Below are the code and all the weights of a small trained network. Each question names an input and a target symbol and asks about switching units off, where a switched-off unit gives its printed mean instead of its output.

import numpy as np


def w(rows, s, z=0):
    codes = np.array(rows[::2]) - 128.0
    scale = np.full(codes.shape[1], s)
    scale[-1] = z or s
    return codes * scale


def norm(h):
    return h / np.sqrt((h * h).mean(-1, keepdims=True) + 1e-5)


def f(y):
    return np.maximum(y, 0)


def softmax(a):
    e = np.exp(a - a.max(-1, keepdims=True))
    return e / e.sum(-1, keepdims=True)


def log_softmax(a):
    a = a - a.max(-1, keepdims=True)
    return a - np.log(np.exp(a).sum(-1, keepdims=True))


def net(x, mask):
    ids = ['αγδεζηθλξπστφψω'.index(c) for c in x.split()]
    T = len(ids)
    res = E[ids] + P[:T]
    u = 0
    for l in range(2):
        r = norm(res)
        for j in range(2):
            rows = slice(3 * j, 3 * j + 3)
            q, k, v = (r @ M[l][rows].T for M in (Q, K, V))
            z = softmax(np.where(np.tri(T) > 0, q @ k.T / 3**0.5, -1e9)) @ v
            o = O[l][rows]
            res = res + np.where(mask[u + j], z, o[:, -1]) @ o[:, :-1]
        u += 2
        y = f(norm(res) @ A[l][:, :-1].T + A[l][:, -1])
        res = res + np.where(mask[u : u + 12], y, B[l][:, -1]) @ B[l][:, :-1]
        u += 12
    return log_softmax(norm(res)[-1] @ U[:, :-1].T + U[:, -1])


Q, K, V, O, A, B = {}, {}, {}, {}, {}, {}
E = w([
[95,94,174,174,35,101],'α',
[140,205,96,196,156,130],'γ',
[139,138,116,99,145,167],'δ',
[242,141,177,111,60,131],'ε',
[130,135,118,194,127,102],'ζ',
[152,127,122,181,154,133],'η',
[124,119,90,56,184,109],'θ',
[128,161,147,121,123,135],'λ',
[43,178,160,222,152,72],'ξ',
[188,123,148,166,124,120],'π',
[128,165,148,99,186,150],'σ',
[40,162,92,224,127,158],'τ',
[145,182,102,146,135,137],'φ',
[111,160,145,156,149,145],'ψ',
[93,252,50,130,65,219],'ω',
],0.0031)
P = w([
[137,115,146,154,95,124],'0',
[136,171,138,179,106,94],'1',
[64,192,3,130,213,157],'2',
[130,119,144,120,89,105],'3',
[134,166,138,173,107,95],'4',
[60,193,11,137,218,145],'5',
[127,112,142,121,89,110],'6',
[131,161,143,167,107,93],'7',
],0.0027)
Q[0] = w([
[135,196,216,202,115,84],'L0H0',
[146,65,93,40,184,193],'L0H0',
[128,56,152,120,217,89],'L0H0',
[59,88,126,206,55,99],'L0H1',
[229,39,149,2,38,62],'L0H1',
[14,137,159,79,159,202],'L0H1',
],0.0048)
K[0] = w([
[173,206,237,230,187,61],'L0H0',
[117,103,54,9,201,141],'L0H0',
[104,56,58,168,244,134],'L0H0',
[53,76,136,218,86,58],'L0H1',
[87,71,7,14,196,8],'L0H1',
[2,197,219,86,131,202],'L0H1',
],0.0042)
V[0] = w([
[100,174,130,113,123,125],'L0H0',
[143,159,181,142,147,105],'L0H0',
[78,85,68,93,89,253],'L0H0',
[171,159,95,148,102,146],'L0H1',
[120,112,130,143,132,160],'L0H1',
[126,169,62,153,140,81],'L0H1',
],0.0027)
O[0] = w([
[28,129,156,82,143,93,146],'L0H0',
[85,90,158,85,175,124,191],'L0H0',
[199,252,169,216,104,149,3],'L0H0',
[135,171,191,138,133,105,188],'L0H1',
[104,159,108,119,115,184,126],'L0H1',
[119,144,165,69,117,85,176],'L0H1',
],0.0024)
A[0] = w([
[106,95,202,78,15,174,8],'L0N0',
[122,138,222,35,102,222,172],'L0N1',
[94,128,216,83,14,58,139],'L0N2',
[87,152,160,36,137,130,193],'L0N3',
[99,205,129,171,158,168,62],'L0N4',
[99,161,47,175,142,20,105],'L0N5',
[135,75,136,181,110,30,107],'L0N6',
[237,99,132,115,183,53,125],'L0N7',
[201,161,104,55,88,128,62],'L0N8',
[134,147,71,214,127,61,86],'L0N9',
[228,44,193,53,27,185,50],'L0N10',
[109,170,178,128,1,189,158],'L0N11',
],0.0028,0.0017)
B[0] = w([
[167,4,141,162,140,99,149],'L0N0',
[217,106,75,85,76,209,173],'L0N1',
[51,134,163,68,128,107,235],'L0N2',
[138,87,105,103,159,136,205],'L0N3',
[175,90,155,107,111,98,183],'L0N4',
[167,157,142,62,64,162,253],'L0N5',
[128,86,100,106,135,51,210],'L0N6',
[90,74,89,130,198,168,176],'L0N7',
[31,136,75,149,117,120,145],'L0N8',
[72,111,95,60,102,151,202],'L0N9',
[167,229,188,91,101,131,162],'L0N10',
[92,141,170,143,76,179,171],'L0N11',
],0.0035,0.0025)
Q[1] = w([
[83,95,68,106,223,129],'L1H0',
[154,76,246,115,60,38],'L1H0',
[128,232,123,135,132,59],'L1H0',
[132,50,253,106,48,126],'L1H1',
[51,212,12,193,221,166],'L1H1',
[187,34,204,112,57,70],'L1H1',
],0.0043)
K[1] = w([
[114,38,206,104,143,181],'L1H0',
[6,136,72,156,174,11],'L1H0',
[182,201,159,173,17,57],'L1H0',
[10,254,140,18,161,87],'L1H1',
[193,22,197,253,130,197],'L1H1',
[82,200,48,29,165,32],'L1H1',
],0.0038)
V[1] = w([
[149,127,215,193,133,94],'L1H0',
[105,119,163,252,100,181],'L1H0',
[132,217,190,89,179,103],'L1H0',
[211,144,215,188,85,170],'L1H1',
[242,163,162,52,182,8],'L1H1',
[145,142,75,251,128,93],'L1H1',
],0.0023)
O[1] = w([
[69,136,138,113,152,92,54],'L1H0',
[67,121,191,79,127,125,27],'L1H0',
[142,175,138,231,156,110,125],'L1H0',
[135,70,114,16,142,84,38],'L1H1',
[74,177,232,63,100,124,118],'L1H1',
[105,163,136,180,146,5,7],'L1H1',
],0.0028,0.002)
A[1] = w([
[120,93,96,111,80,235,130],'L1N0',
[188,229,87,146,160,71,104],'L1N1',
[53,191,71,114,134,208,129],'L1N2',
[186,76,214,169,85,79,6],'L1N3',
[195,52,165,108,149,105,109],'L1N4',
[100,113,248,126,144,58,145],'L1N5',
[72,100,38,125,138,87,107],'L1N6',
[60,145,45,152,170,163,61],'L1N7',
[107,105,77,94,145,176,84],'L1N8',
[120,182,176,66,83,148,109],'L1N9',
[166,210,83,106,254,91,157],'L1N10',
[59,102,135,161,228,121,164],'L1N11',
],0.0034,0.0024)
B[1] = w([
[89,160,110,178,161,129,253],'L1N0',
[76,118,111,221,89,11,155],'L1N1',
[201,139,216,132,169,70,254],'L1N2',
[101,143,180,92,255,48,138],'L1N3',
[199,174,161,231,142,79,162],'L1N4',
[192,191,119,227,145,145,181],'L1N5',
[124,111,71,76,161,186,196],'L1N6',
[186,194,145,91,100,129,179],'L1N7',
[98,174,189,152,146,109,194],'L1N8',
[130,77,62,124,166,77,209],'L1N9',
[48,37,174,151,26,152,197],'L1N10',
[197,106,50,191,79,111,170],'L1N11',
],0.0032,0.0029)
U = w([
[39,78,208,182,23,60,104],'α',
[97,233,136,193,41,209,43],'γ',
[58,33,24,56,36,62,80],'δ',
[87,191,55,208,49,31,4],'ε',
[211,228,132,131,52,239,57],'ζ',
[201,221,38,52,76,56,65],'η',
[89,125,10,80,225,220,181],'θ',
[225,182,197,78,70,136,148],'λ',
[224,187,123,84,225,251,75],'ξ',
[37,49,204,213,226,233,228],'π',
[230,198,204,192,231,30,165],'σ',
[67,187,210,23,209,54,203],'τ',
[50,194,126,218,75,126,47],'φ',
[97,30,165,44,82,214,203],'ψ',
[223,11,3,222,137,88,115],'ω',
],0.0048,0.002)

Each question gives the input, a string of symbols that net reads in full, and the target symbol t.
The units are the heads (3 rows each of Q, K, V and O) and the neurons (one row each of A and B). Each row of codes is followed by its name. A weight is (code - 128) times the scale printed after its matrix; where a second scale follows, it is the last column's (O, A, B and U).
mask holds one flag per unit, layer by layer, with each layer's heads first. A switched-off unit (its flag False) gives its mean, the last column of its rows in O or B, instead of its output. The means were averaged over made-up inputs and are rounded, as every weight is.
A unit's drop is (log p(t) with every unit on - log p(t) with that unit switched off) / (log p(t) with every unit on - log p(t) with every unit switched off).
The circuit of an input: a set's keep is (log p(t) with only the set's units on - log p(t) with every unit switched off) / (log p(t) with every unit on - log p(t) with every unit switched off). Starting from the 12 units with the biggest drops (on a tie, the unit counted first), units are removed one at a time, each time the one whose removal leaves the highest keep (on an exact tie, the one counted first), for as long as the keep stays at least 0.8.
circuit, biggest first: the units of the circuit, biggest drop first
most important unit: the unit with the biggest drop
k most important neurons: the k neurons with the biggest drops, biggest first
k most important neurons of layer l: the k neurons of layer l with the biggest drops, biggest first
drop when u is switched off: that unit's drop, to one decimal
input ζ ε η ψ τ ψ π λ, target τ: circuit, biggest first : (L0N2; L1N10)
input π ψ ζ ξ ψ η ψ, target π: most important unit : L0N1
input ζ ψ θ ω π, target ω: circuit, biggest first : (L0N7; L1N2)
input ψ π α, target θ: 2 most important neurons : (L1N6; L0N2)
input π α η π δ π, target τ: 4 most important neurons of layer 0 : (L0N10; L0N9; L0N6; L0N5)
input η ψ π γ ω σ γ, target η: 3 most important neurons : (L0N5; L1N9; L1N10)
input π π γ ψ ξ ψ γ, target η: 2 most important neurons : (L0N5; L0N9)
input τ ζ η π, target σ: 3 most important neurons : (L0N10; L1N5; L1N3)
input ψ ψ ψ φ θ φ ζ λ, target τ: 3 most important neurons of layer 0 : (L0N2; L0N3; L0N1)
input δ η π η σ ψ, target δ: 2 most important neurons : (L1N10; L1N11)
input φ σ φ ω ζ θ π, target σ: 2 most important neurons : (L0N10; L1N3)
input ζ π θ ψ φ δ η η, target θ: 2 most important neurons : (L0N6; L0N9)
input φ ψ π ψ π λ λ θ, target ψ: 2 most important neurons of layer 1 : (L1N10; L1N9)
input ω ε π, target α: most important unit : L0H0
input π γ σ ω ζ η, target τ: 2 most important neurons of layer 1 : (L1N2; L1N10)
input φ ω ψ ζ θ ψ φ, target τ: 2 most important neurons : (L0N2; L1N2)
input π γ λ ζ φ ψ, target τ: 2 most important neurons : (L0N10; L1N2)
input π ζ ψ ζ, target δ: 2 most important neurons : (L0N6; L1N2)
input π δ η, target τ: 3 most important neurons of layer 1 : (L1N2; L1N10; L1N5)
input τ ζ η ψ η η ξ σ, target π: 2 most important neurons of layer 1 : (L1N10; L1N5)
input π ω ψ ξ ζ, target δ: most important neuron of layer 0 : (L0N9)
input ζ ξ ξ ζ ξ δ η η, target θ: drop when L0N6 is switched off : 0.4
input ψ θ λ ψ ψ η θ, target θ: drop when L0N10 is switched off : 0.1
input π ψ ε, target τ: drop when L0H0 is switched off : 0.1
